Below are the code and all the weights of a small trained network. Each question names an input and a target symbol and asks about switching units off, where a switched-off unit gives its printed mean instead of its output.

import numpy as np


def w(rows, s, z=0):
    codes = np.array(rows[::2]) - 128.0
    scale = np.full(codes.shape[1], s)
    scale[-1] = z or s
    return codes * scale


def norm(h):
    return h / np.sqrt((h * h).mean(-1, keepdims=True) + 1e-5)


def f(y):
    return np.maximum(y, 0)


def softmax(a):
    e = np.exp(a - a.max(-1, keepdims=True))
    return e / e.sum(-1, keepdims=True)


def log_softmax(a):
    a = a - a.max(-1, keepdims=True)
    return a - np.log(np.exp(a).sum(-1, keepdims=True))


def net(x, mask):
    ids = ['δεζθμξπστφψω'.index(c) for c in x.split()]
    T = len(ids)
    res = E[ids] + P[:T]
    u = 0
    for l in range(3):
        q, k, v = (norm(res) @ M[l].T for M in (Q, K, V))
        z = softmax(np.where(np.tri(T) > 0, q @ k.T / 2**0.5, -1e9)) @ v
        res = res + np.where(mask[u], z, O[l][:, -1]) @ O[l][:, :-1]
        u += 1
        y = f(norm(res) @ A[l][:, :-1].T + A[l][:, -1])
        res = res + np.where(mask[u : u + 4], y, B[l][:, -1]) @ B[l][:, :-1]
        u += 4
    return log_softmax(norm(res)[-1] @ U[:, :-1].T + U[:, -1])


Q, K, V, O, A, B = {}, {}, {}, {}, {}, {}
E = w([
[72,84,216,123],'δ',
[154,122,150,83],'ε',
[46,161,91,110],'ζ',
[113,64,65,131],'θ',
[148,131,2,119],'μ',
[130,132,234,103],'ξ',
[63,171,165,65],'π',
[167,204,153,21],'σ',
[97,195,134,176],'τ',
[183,58,20,88],'φ',
[95,129,150,127],'ψ',
[91,103,177,163],'ω',
],0.0089)
P = w([
[168,28,65,95],'0',
[55,243,81,184],'1',
[91,239,127,178],'2',
[197,178,20,254],'3',
[133,224,109,200],'4',
[165,190,78,207],'5',
[196,224,157,169],'6',
],0.0035)
Q[0] = w([
[171,220,147,143],'0.h0',
[3,139,154,145],'0.h0',
],0.0047)
K[0] = w([
[94,88,102,254],'0.h0',
[98,140,83,92],'0.h0',
],0.0061)
V[0] = w([
[9,252,100,174],'0.h0',
[99,155,118,149],'0.h0',
],0.0047)
O[0] = w([
[108,254,149,181,252],'0.h0',
[120,164,128,143,155],'0.h0',
],0.004,0.002)
A[0] = w([
[111,214,124,113,53],'0.n0',
[123,188,96,24,2],'0.n1',
[129,254,48,155,195],'0.n2',
[23,210,228,77,111],'0.n3',
],0.0064,0.00078)
B[0] = w([
[175,70,181,159,200],'0.n0',
[34,36,60,127,186],'0.n1',
[227,146,193,205,254],'0.n2',
[232,146,3,190,244],'0.n3',
],0.0059,0.0061)
Q[1] = w([
[254,78,218,211],'1.h0',
[23,169,207,98],'1.h0',
],0.0087)
K[1] = w([
[51,116,140,46],'1.h0',
[136,164,68,248],'1.h0',
],0.011)
V[1] = w([
[209,109,116,252],'1.h0',
[211,174,99,49],'1.h0',
],0.019)
O[1] = w([
[87,41,176,252,2],'1.h0',
[232,34,148,51,197],'1.h0',
],0.012,0.006)
A[1] = w([
[125,66,116,65,248],'1.n0',
[203,102,175,189,74],'1.n1',
[45,160,228,32,57],'1.n2',
[255,87,124,139,145],'1.n3',
],0.0091,0.0011)
B[1] = w([
[77,197,165,157,187],'1.n0',
[173,49,81,144,194],'1.n1',
[174,254,154,93,139],'1.n2',
[104,41,117,94,253],'1.n3',
],0.0099,0.0063)
Q[2] = w([
[120,118,108,222],'2.h0',
[3,211,121,93],'2.h0',
],0.011)
K[2] = w([
[158,33,208,41],'2.h0',
[1,58,171,171],'2.h0',
],0.0087)
V[2] = w([
[32,27,92,237],'2.h0',
[190,174,8,150],'2.h0',
],0.012)
O[2] = w([
[156,254,22,72,26],'2.h0',
[236,82,133,153,254],'2.h0',
],0.0095,0.0056)
A[2] = w([
[152,111,231,170,68],'2.n0',
[124,46,123,172,121],'2.n1',
[101,88,115,78,20],'2.n2',
[109,250,180,167,8],'2.n3',
],0.015,0.0014)
B[2] = w([
[218,191,76,190,252],'2.n0',
[19,130,159,118,255],'2.n1',
[63,142,81,155,180],'2.n2',
[76,69,248,66,212],'2.n3',
],0.012,0.0056)
U = w([
[174,133,184,3,102],'δ',
[66,73,84,63,44],'ε',
[69,112,132,202,11],'ζ',
[52,228,128,81,162],'θ',
[103,114,51,132,44],'μ',
[103,131,238,129,100],'ξ',
[168,216,27,108,94],'π',
[130,89,150,89,218],'σ',
[182,177,170,214,99],'τ',
[69,69,85,114,122],'φ',
[178,115,200,194,132],'ψ',
[89,143,138,162,253],'ω',
],0.0079,0.0054)

Each question gives the input, a string of symbols that net reads in full, and the target symbol t.
The units are the heads (2 rows each of Q, K, V and O) and the neurons (one row each of A and B). Each row of codes is followed by its name. A weight is (code - 128) times the scale printed after its matrix; where a second scale follows, it is the last column's (O, A, B and U).
mask holds one flag per unit, layer by layer, with each layer's heads first. A switched-off unit (its flag False) gives its mean, the last column of its rows in O or B, instead of its output. The means were averaged over made-up inputs and are rounded, as every weight is.
A unit's drop is (log p(t) with every unit on - log p(t) with that unit switched off) / (log p(t) with every unit on - log p(t) with every unit switched off).
The circuit of an input: a set's keep is (log p(t) with only the set's units on - log p(t) with every unit switched off) / (log p(t) with every unit on - log p(t) with every unit switched off). Starting from the 12 units with the biggest drops (on a tie, the unit counted first), units are removed one at a time, each time the one whose removal leaves the highest keep (on an exact tie, the one counted first), for as long as the keep stays at least 0.8.
circuit, biggest first: the units of the circuit, biggest drop first
most important unit: the unit with the biggest drop
top k neurons: the k neurons with the biggest drops, biggest first
top k neurons in layer l: the k neurons of layer l with the biggest drops, biggest first
drop of u: that unit's drop, to one decimal
input θ φ ξ δ ω, target π: circuit, biggest first -> [1.h0 2.h0 0.n3 0.n2]
input θ μ θ θ τ π σ, target π: top 3 neurons in layer 0 -> [0.n1 0.n3 0.n2]
input ω τ ε π ψ μ, target θ: circuit, biggest first -> [1.h0 0.n3 2.h0 0.n2]
input θ σ σ, target π: top 2 neurons -> [0.n3 0.n1]
input θ π τ μ φ, target π: circuit, biggest first -> [2.h0 1.h0 0.n3 0.n2]
input ω ω θ ω π ψ, target θ: circuit, biggest first -> [1.h0 2.h0 0.n3 0.n2]
input ω ξ ε φ, target θ: top neuron -> [0.n3]
input σ σ ξ μ, target δ: top 3 neurons -> [0.n3 0.n2 0.n0]
input θ θ ω θ, target π: top 2 neurons in layer 0 -> [0.n2 0.n3]
input θ π ζ σ σ π, target π: top 2 neurons -> [0.n3 0.n1]
input θ σ ω σ ω σ ζ, target π: top 3 neurons -> [0.n3 0.n1 0.n2]
input θ ψ ζ ψ, target π: top 3 neurons -> [0.n2 0.n3 0.n1]
input ω μ τ σ ζ, target θ: top 3 neurons -> [0.n3 0.n2 2.n3]
input θ ω θ, target π: top neuron -> [0.n2]
input σ τ σ φ, target δ: circuit, biggest first -> [1.h0 0.n3 0.h0 0.n2]
input ψ φ ζ, target τ: top 4 neurons -> [0.n3 0.n2 2.n0 0.n0]
input θ σ ω π θ ψ, target π: top 3 neurons -> [0.n3 0.n1 0.n2]
input ψ ω ψ, target τ: top 3 neurons -> [0.n3 0.n2 0.n0]
input ω θ ω ξ ε ε θ, target θ: top 3 neurons in layer 0 -> [0.n3 0.n2 0.n1]
input θ τ φ θ θ ω π, target π: most important unit -> 2.h0
input ω θ θ π σ δ ω, target θ: drop of 0.n3 -> 0.4
input ψ τ θ, target τ: drop of 0.h0 -> 1.3
